Below are the code and all the weights of a small trained network. Each question names an input and a class and asks about switching units off, where a switched-off unit gives its printed mean instead of its output.

import numpy as np


def w(rows, s, z=0):
    codes = np.array(rows[::2]) - 128.0
    scale = np.full(codes.shape[1], s)
    scale[-1] = z or s
    return codes * scale


def f(y):
    return y / 2 * (1 + np.tanh(0.7978845608 * (y + 0.044715 * y**3)))


def log_softmax(a):
    a = a - a.max(-1, keepdims=True)
    return a - np.log(np.exp(a).sum(-1, keepdims=True))


def net(x, mask):
    res = np.array(x, float).reshape(1, 6) / 4 @ E
    y = f(res @ A[0][:, :-1].T + A[0][:, -1])
    res = res + np.where(mask, y, B[0][:, -1]) @ B[0][:, :-1]
    return log_softmax(res[-1] @ U[:, :-1].T + U[:, -1])


A, B = {}, {}
E = w([
[94,39,36,99,172,62,114,117,97,161,123],'x0',
[111,107,125,89,150,151,109,186,163,119,123],'x1',
[169,144,96,112,153,145,104,110,104,134,143],'x2',
[82,115,170,89,168,130,96,171,176,104,108],'x3',
[146,149,95,106,91,147,142,5,202,192,61],'x4',
[124,120,54,123,67,100,33,155,111,62,79],'x5',
],0.013)
A[0] = w([
[102,72,131,86,183,27,163,183,12,118,158,184],'neuron 0',
[124,33,110,90,222,98,192,48,165,194,131,192],'neuron 1',
[103,149,172,99,153,234,254,97,177,154,186,186],'neuron 2',
[140,200,132,153,100,196,122,162,129,44,221,253],'neuron 3',
[175,200,152,84,88,175,126,129,185,193,108,170],'neuron 4',
[127,140,89,11,36,146,154,78,169,156,46,203],'neuron 5',
],0.0081,0.0049)
B[0] = w([
[201,52,84,116,181,102,130,135,197,83,177,244],'neuron 0',
[125,113,130,144,193,105,115,233,113,218,70,250],'neuron 1',
[121,155,115,109,162,232,158,128,101,121,125,251],'neuron 2',
[100,133,253,173,128,200,97,148,89,67,130,224],'neuron 3',
[144,169,176,145,117,181,211,86,225,125,23,204],'neuron 4',
[89,142,92,78,95,131,73,70,172,151,68,233],'neuron 5',
],0.011,0.014)
U = w([
[106,111,214,124,175,213,188,135,65,130,235,237],'0',
[141,120,161,164,42,154,79,191,65,27,103,250],'1',
[153,182,128,84,140,184,239,110,141,120,100,61],'2',
[184,156,159,68,13,147,99,89,180,54,97,56],'3',
[235,86,123,121,193,132,245,188,137,157,192,140],'4',
[176,42,30,103,97,116,102,147,105,66,160,155],'5',
[136,97,98,141,125,146,141,199,95,255,76,50],'6',
[59,102,10,106,104,103,51,105,132,192,143,78],'7',
],0.0083,0.002)

Each question gives the input, the list of numbers given to net, and the class t.
The units are the neurons (one row each of A and B). Each row of codes is followed by its name. A weight is (code - 128) times the scale printed after its matrix; where a second scale follows, it is the last column's (A, B and U).
mask holds one flag per neuron, in row order. A switched-off neuron (its flag False) gives its mean, the last column of its row in B, instead of its output. The means were averaged over made-up inputs and are rounded, as every weight is.
A unit's drop is (log p(t) with every unit on - log p(t) with that unit switched off) / (log p(t) with every unit on - log p(t) with every unit switched off).
The circuit of an input: a set's keep is (log p(t) with only the set's units on - log p(t) with every unit switched off) / (log p(t) with every unit on - log p(t) with every unit switched off). Starting from all 6 units, units are removed one at a time, each time the one whose removal leaves the highest keep (on an exact tie, the one counted first), for as long as the keep stays at least 0.8.
circuit, biggest first: the units of the circuit, biggest drop first
unit that matters most: the unit with the biggest drop
top k neurons: the k neurons with the biggest drops, biggest first
drop when u is switched off: that unit's drop, to one decimal
input [1,8,-2,4,-1,6], class 5: unit that matters most => neuron 3
input [-3,5,6,-6,-1,1], class 1: top 3 neurons => [neuron 2; neuron 3; neuron 0]
input [1,1,3,4,1,4], class 7: top 4 neurons => [neuron 3; neuron 4; neuron 0; neuron 2]
input [1,1,2,8,1,1], class 7: circuit, biggest first => [neuron 3; neuron 4]
input [2,1,8,5,0,4], class 5: top 4 neurons => [neuron 1; neuron 5; neuron 4; neuron 3]
input [-5,2,8,-2,3,1], class 3: top 2 neurons => [neuron 1; neuron 5]
input [-4,1,8,0,5,1], class 3: top 2 neurons => [neuron 1; neuron 5]
input [2,-8,7,-8,2,-4], class 6: top 2 neurons => [neuron 1; neuron 0]
input [1,1,0,2,-7,-1], class 4: top 3 neurons => [neuron 0; neuron 5; neuron 2]
input [-3,-7,6,4,6,1], class 3: top 3 neurons => [neuron 5; neuron 1; neuron 2]
input [6,-3,0,-1,-3,0], class 4: top 3 neurons => [neuron 5; neuron 0; neuron 1]
input [8,-8,-4,4,0,8], class 5: top 2 neurons => [neuron 0; neuron 1]
input [1,-6,7,6,8,4], class 7: top 2 neurons => [neuron 3; neuron 5]
input [4,3,-8,1,-7,6], class 5: circuit, biggest first => [neuron 0]
input [1,2,8,3,3,-2], class 6: top 2 neurons => [neuron 1; neuron 0]
input [2,5,-6,5,-3,-8], class 4: top 2 neurons => [neuron 0; neuron 3]
input [-4,-3,-5,-4,3,2], class 3: drop when neuron 3 is switched off => 0.0
input [-1,4,-8,-1,3,2], class 3: drop when neuron 1 is switched off => 1.0
input [2,-5,2,8,6,4], class 7: drop when neuron 3 is switched off => 0.2
input [2,-6,5,5,-1,7], class 5: unit that matters most => neuron 3
